Below are the code and all the weights of a small trained network. Each question names an input and a target symbol and asks about switching units off, where a switched-off unit gives its printed mean instead of its output.

import numpy as np


def w(rows, s, z=0):
    codes = np.array(rows[::2]) - 128.0
    scale = np.full(codes.shape[1], s)
    scale[-1] = z or s
    return codes * scale


def f(y):
    return y / 2 * (1 + np.tanh(0.7978845608 * (y + 0.044715 * y**3)))


def softmax(a):
    e = np.exp(a - a.max(-1, keepdims=True))
    return e / e.sum(-1, keepdims=True)


def log_softmax(a):
    a = a - a.max(-1, keepdims=True)
    return a - np.log(np.exp(a).sum(-1, keepdims=True))


def net(x, mask):
    ids = ['ΘΛΨΩαβγδεζμξπστφ'.index(c) for c in x.split()]
    T = len(ids)
    res = E[ids] + P[:T]
    u = 0
    for l in range(2):
        r = res
        for j in range(2):
            rows = slice(3 * j, 3 * j + 3)
            q, k, v = (r @ M[l][rows].T for M in (Q, K, V))
            z = softmax(np.where(np.tri(T) > 0, q @ k.T / 3**0.5, -1e9)) @ v
            o = O[l][rows]
            res = res + np.where(mask[u + j], z, o[:, -1]) @ o[:, :-1]
        u += 2
        y = f(res @ A[l][:, :-1].T + A[l][:, -1])
        res = res + np.where(mask[u : u + 12], y, B[l][:, -1]) @ B[l][:, :-1]
        u += 12
    return log_softmax(res[-1] @ U[:, :-1].T + U[:, -1])


Q, K, V, O, A, B = {}, {}, {}, {}, {}, {}
E = w([
[136,112,100,141,131,125,177,87,162,99,178],'Θ',
[99,77,249,87,60,152,117,106,210,83,62],'Λ',
[133,125,126,136,147,65,133,106,97,98,151],'Ψ',
[137,108,114,142,151,122,120,131,141,60,188],'Ω',
[223,98,171,96,102,173,102,200,39,96,97],'α',
[156,153,90,147,145,127,85,99,148,103,155],'β',
[75,212,238,143,156,233,153,80,152,171,59],'γ',
[110,146,108,138,170,112,89,146,155,53,155],'δ',
[89,141,96,128,157,86,160,97,177,95,163],'ε',
[165,113,69,66,93,44,186,186,162,108,61],'ζ',
[156,137,167,52,92,172,255,148,143,159,11],'μ',
[107,103,158,185,117,191,67,9,90,86,41],'ξ',
[162,119,181,40,106,109,99,186,156,222,153],'π',
[195,116,123,165,111,96,181,50,105,138,160],'σ',
[125,179,162,147,162,20,125,108,123,110,94],'τ',
[75,126,45,107,162,181,138,122,43,177,35],'φ',
],0.017)
P = w([
[86,88,105,136,119,107,62,131,109,161,78],'0',
[75,155,110,50,82,121,90,77,98,121,136],'1',
[126,109,119,71,165,121,95,63,126,132,124],'2',
[81,78,140,189,47,148,106,187,126,185,128],'3',
[74,173,138,98,5,166,147,140,102,133,178],'4',
[181,75,166,133,227,158,156,129,161,162,151],'5',
[118,56,166,227,113,189,165,230,165,211,149],'6',
[114,161,169,84,75,211,206,158,97,130,228],'7',
[177,105,186,102,220,211,211,144,143,151,208],'8',
],0.011)
Q[0] = w([
[197,168,101,98,233,104,168,85,136,70,146],'0.h0',
[123,211,132,55,49,171,156,144,78,88,136],'0.h0',
[41,145,249,139,157,220,100,38,105,139,143],'0.h0',
[101,44,156,182,218,165,102,73,103,110,92],'0.h1',
[103,76,140,217,51,136,111,171,143,143,84],'0.h1',
[67,191,97,168,123,177,155,91,51,100,112],'0.h1',
],0.015)
K[0] = w([
[139,60,139,220,149,100,155,204,176,173,100],'0.h0',
[202,79,117,62,248,122,128,90,172,116,94],'0.h0',
[129,110,230,198,226,229,96,87,73,154,153],'0.h0',
[70,123,97,208,37,109,98,129,98,121,72],'0.h1',
[102,193,129,73,48,132,125,88,90,93,148],'0.h1',
[139,120,88,118,168,119,83,58,93,101,32],'0.h1',
],0.015)
V[0] = w([
[182,125,64,162,84,240,187,90,207,149,130],'0.h0',
[222,60,129,89,72,125,153,43,91,233,196],'0.h0',
[163,219,135,123,116,32,1,140,131,195,24],'0.h0',
[251,107,110,130,64,192,127,105,133,173,156],'0.h1',
[79,85,147,120,150,123,192,169,111,42,194],'0.h1',
[72,130,61,121,184,182,164,142,104,106,81],'0.h1',
],0.0053)
O[0] = w([
[193,123,151,94,87,69,13,43,136,202,110,117],'0.h0',
[85,2,82,67,109,178,148,70,123,149,135,184],'0.h0',
[123,171,239,114,187,203,155,168,110,193,196,249],'0.h0',
[52,83,151,73,156,147,81,71,146,162,141,195],'0.h1',
[79,123,128,186,164,151,160,75,111,39,53,24],'0.h1',
[215,132,182,156,79,84,119,130,186,86,130,61],'0.h1',
],0.005,0.0019)
A[0] = w([
[127,144,182,125,108,41,230,85,80,212,60,97],'0.n0',
[152,162,84,157,153,97,99,109,111,148,141,82],'0.n1',
[64,105,183,135,166,133,130,135,122,93,144,162],'0.n2',
[158,162,116,188,112,79,156,109,163,82,191,124],'0.n3',
[171,88,53,132,75,1,80,97,175,95,141,98],'0.n4',
[110,115,112,187,126,86,134,133,178,153,174,101],'0.n5',
[152,113,132,170,108,167,167,76,107,133,146,87],'0.n6',
[59,109,202,112,138,61,120,134,173,80,128,93],'0.n7',
[145,135,139,81,100,194,146,95,115,166,61,42],'0.n8',
[94,150,65,98,148,101,118,160,81,178,28,2],'0.n9',
[65,172,55,151,166,151,101,96,32,173,27,21],'0.n10',
[100,112,124,109,143,123,152,150,118,125,182,129],'0.n11',
],0.009,0.0068)
B[0] = w([
[82,118,79,118,154,210,95,148,149,93,170,253],'0.n0',
[114,86,145,140,127,113,201,151,152,89,131,115],'0.n1',
[185,151,79,138,80,139,101,88,127,201,112,232],'0.n2',
[179,192,180,113,137,90,110,155,75,91,87,219],'0.n3',
[105,81,162,43,130,110,73,188,159,101,81,205],'0.n4',
[121,142,118,170,149,85,102,183,119,146,94,151],'0.n5',
[94,153,108,111,143,102,53,151,132,135,105,148],'0.n6',
[208,76,115,135,58,143,165,91,137,161,153,154],'0.n7',
[123,126,206,157,141,134,150,208,163,106,120,208],'0.n8',
[102,49,95,62,113,122,123,121,141,103,120,146],'0.n9',
[67,137,254,121,173,92,163,113,97,131,137,154],'0.n10',
[120,172,121,129,125,136,94,123,118,156,76,223],'0.n11',
],0.0096,0.0029)
Q[1] = w([
[172,182,116,34,153,113,162,34,94,77,185],'1.h0',
[43,160,174,77,8,178,123,157,69,103,133],'1.h0',
[105,112,94,163,114,79,116,140,128,106,169],'1.h0',
[174,184,145,21,137,147,140,23,135,74,168],'1.h1',
[184,79,51,178,248,58,124,105,172,121,146],'1.h1',
[175,112,55,58,101,147,189,196,123,126,161],'1.h1',
],0.013)
K[1] = w([
[206,37,132,208,247,118,145,144,178,191,59],'1.h0',
[196,158,133,24,199,156,154,38,141,83,136],'1.h0',
[128,131,179,152,75,190,153,161,148,122,124],'1.h0',
[202,46,131,198,248,112,159,136,170,196,72],'1.h1',
[62,76,114,221,52,96,120,224,113,164,124],'1.h1',
[166,81,44,54,160,52,193,142,126,138,189],'1.h1',
],0.011)
V[1] = w([
[143,91,170,212,144,135,18,148,77,105,168],'1.h0',
[169,62,168,139,41,111,174,146,24,176,108],'1.h0',
[173,92,65,102,188,87,95,154,39,168,146],'1.h0',
[176,142,96,139,113,142,102,73,187,166,91],'1.h1',
[147,80,116,129,115,254,84,131,59,54,171],'1.h1',
[182,107,101,116,104,137,141,175,154,98,191],'1.h1',
],0.0067)
O[1] = w([
[54,119,116,189,32,90,108,229,130,116,168,151],'1.h0',
[69,189,116,103,2,183,155,127,75,98,112,97],'1.h0',
[150,47,98,247,105,138,131,157,116,194,87,245],'1.h0',
[73,168,133,147,152,83,135,165,170,135,99,119],'1.h1',
[134,101,148,121,90,136,151,91,141,66,207,250],'1.h1',
[157,199,122,115,107,122,86,47,143,127,128,160],'1.h1',
],0.0078,0.0018)
A[1] = w([
[156,143,30,218,117,95,122,40,73,78,73,157],'1.n0',
[138,206,85,138,194,38,111,154,56,105,142,83],'1.n1',
[138,118,206,77,105,56,70,147,159,144,143,74],'1.n2',
[132,176,87,237,139,104,137,127,105,117,252,123],'1.n3',
[127,148,109,197,114,29,125,172,149,35,200,8],'1.n4',
[71,57,43,159,112,117,72,44,105,129,160,19],'1.n5',
[101,124,115,124,97,150,163,196,146,131,115,112],'1.n6',
[147,122,248,168,139,163,117,107,125,179,122,53],'1.n7',
[134,109,57,190,123,40,76,63,135,133,254,101],'1.n8',
[113,39,86,95,105,98,43,146,108,76,117,115],'1.n9',
[117,146,174,225,139,56,95,73,97,29,58,118],'1.n10',
[195,221,108,207,182,123,84,96,97,130,156,2],'1.n11',
],0.0097,0.0083)
B[1] = w([
[130,104,87,127,151,179,135,93,140,53,216,215],'1.n0',
[151,119,135,180,158,185,142,191,225,135,112,188],'1.n1',
[139,102,94,143,131,216,134,84,95,127,85,211],'1.n2',
[118,104,92,145,127,122,199,110,107,131,16,242],'1.n3',
[45,87,192,61,109,138,142,87,73,136,160,179],'1.n4',
[144,160,218,10,70,147,151,149,164,176,134,161],'1.n5',
[189,124,132,97,197,117,111,54,129,116,126,210],'1.n6',
[106,188,75,85,74,88,143,129,130,68,145,237],'1.n7',
[125,109,173,196,133,66,56,114,178,122,98,235],'1.n8',
[150,205,126,70,147,102,177,115,132,131,108,253],'1.n9',
[133,64,92,92,74,97,77,145,145,154,208,183],'1.n10',
[155,135,147,86,114,70,231,109,138,191,169,189],'1.n11',
],0.011,0.0055)
U = w([
[78,136,88,104,137,196,74,108,92,254,144,188],'Θ',
[120,119,135,112,48,159,161,81,150,115,73,29],'Λ',
[126,163,135,133,120,144,190,177,112,171,90,117],'Ψ',
[223,154,190,125,100,122,102,191,29,103,118,191],'Ω',
[127,126,141,105,161,143,69,58,107,113,116,78],'α',
[143,172,138,130,161,88,151,76,101,158,193,132],'β',
[78,108,97,79,111,81,49,119,109,90,184,154],'γ',
[66,228,133,133,141,129,129,140,156,94,142,148],'δ',
[117,99,188,106,171,208,129,145,169,102,107,53],'ε',
[43,123,176,87,174,110,164,102,49,124,112,140],'ζ',
[132,139,201,76,123,89,113,140,149,163,128,60],'μ',
[125,142,48,40,133,74,135,149,127,112,64,87],'ξ',
[148,133,95,111,143,134,88,207,153,139,155,181],'π',
[110,144,157,176,155,80,77,112,125,139,80,254],'σ',
[92,113,31,151,137,175,148,116,92,83,108,131],'τ',
[108,80,143,102,99,107,182,171,139,151,148,54],'φ',
],0.0063)

Each question gives the input, a string of symbols that net reads in full, and the target symbol t.
The units are the heads (3 rows each of Q, K, V and O) and the neurons (one row each of A and B). Each row of codes is followed by its name. A weight is (code - 128) times the scale printed after its matrix; where a second scale follows, it is the last column's (O, A, B and U).
mask holds one flag per unit, layer by layer, with each layer's heads first. A switched-off unit (its flag False) gives its mean, the last column of its rows in O or B, instead of its output. The means were averaged over made-up inputs and are rounded, as every weight is.
A unit's drop is (log p(t) with every unit on - log p(t) with that unit switched off) / (log p(t) with every unit on - log p(t) with every unit switched off).
unit that matters most: the unit with the biggest drop
k most important neurons: the k neurons with the biggest drops, biggest first
top k neurons in layer l: the k neurons of layer l with the biggest drops, biggest first
heads that matter: for each layer, one digit per head in row order, 1 if its drop is at least 0.15 and else 0, layers parted by /
input Θ ζ μ β Ψ ζ β Ψ, target β: heads that matter : 00 / 11
input Ψ π τ Ψ μ φ Ω, target α: heads that matter : 10 / 11
input φ δ β Θ, target φ: heads that matter : 11 / 00
input β β β ζ β Θ, target β: unit that matters most : 1.n11
input π ζ Ψ σ, target β: 2 most important neurons : 1.n11, 0.n5
input ζ σ φ τ β σ Ω β β, target γ: heads that matter : 11 / 10
input α Λ Ψ, target Λ: heads that matter : 10 / 11
input Ω Ψ α β, target τ: 3 most important neurons : 1.n0, 1.n3, 0.n4
input σ β β π Ψ, target σ: heads that matter : 00 / 10
input γ φ φ β, target Ω: heads that matter : 01 / 01
input μ α δ, target α: heads that matter : 00 / 11
input Θ Ψ β γ α α Ψ δ, target Λ: 3 most important neurons : 1.n5, 1.n3, 0.n4
input ζ ε β π, target Θ: heads that matter : 01 / 00
input β α σ, target σ: heads that matter : 10 / 10
input δ ζ φ Θ, target β: top 2 neurons in layer 1 : 1.n11, 1.n0
input ε ε Ω, target π: 3 most important neurons : 1.n1, 1.n10, 0.n3
input β β π, target Θ: unit that matters most : 1.n2
input σ ζ Θ Λ, target Λ: 2 most important neurons : 0.n7, 1.n2
input σ β β ξ Λ ζ β δ β, target σ: 2 most important neurons : 1.n8, 0.n5
input ζ π τ ζ Θ, target Ψ: unit that matters most : 0.h0
input ζ Ω β δ, target γ: heads that matter : 11 / 00
input β β β π φ ζ Ψ Ψ, target β: heads that matter : 00 / 10
input π Ω ζ μ, target ε: 3 most important neurons : 0.n0, 0.n8, 1.n6
input ε α σ Ψ φ Ψ γ, target δ: 2 most important neurons : 0.n9, 1.n7
input μ ξ ζ Ω Θ α Λ τ, target Λ: 2 most important neurons : 1.n5, 1.n3
input ζ ξ μ τ φ ζ β γ, target δ: top 2 neurons in layer 0 : 0.n8, 0.n4
input β β ε, target σ: unit that matters most : 1.n8
input μ Ψ π Ω, target τ: heads that matter : 11 / 00
input σ Ψ β φ π μ ζ, target ξ: top 2 neurons in layer 1 : 1.n9, 1.n6
input ξ β Ψ ζ ζ β φ, target ζ: top 2 neurons in layer 0 : 0.n10, 0.n9
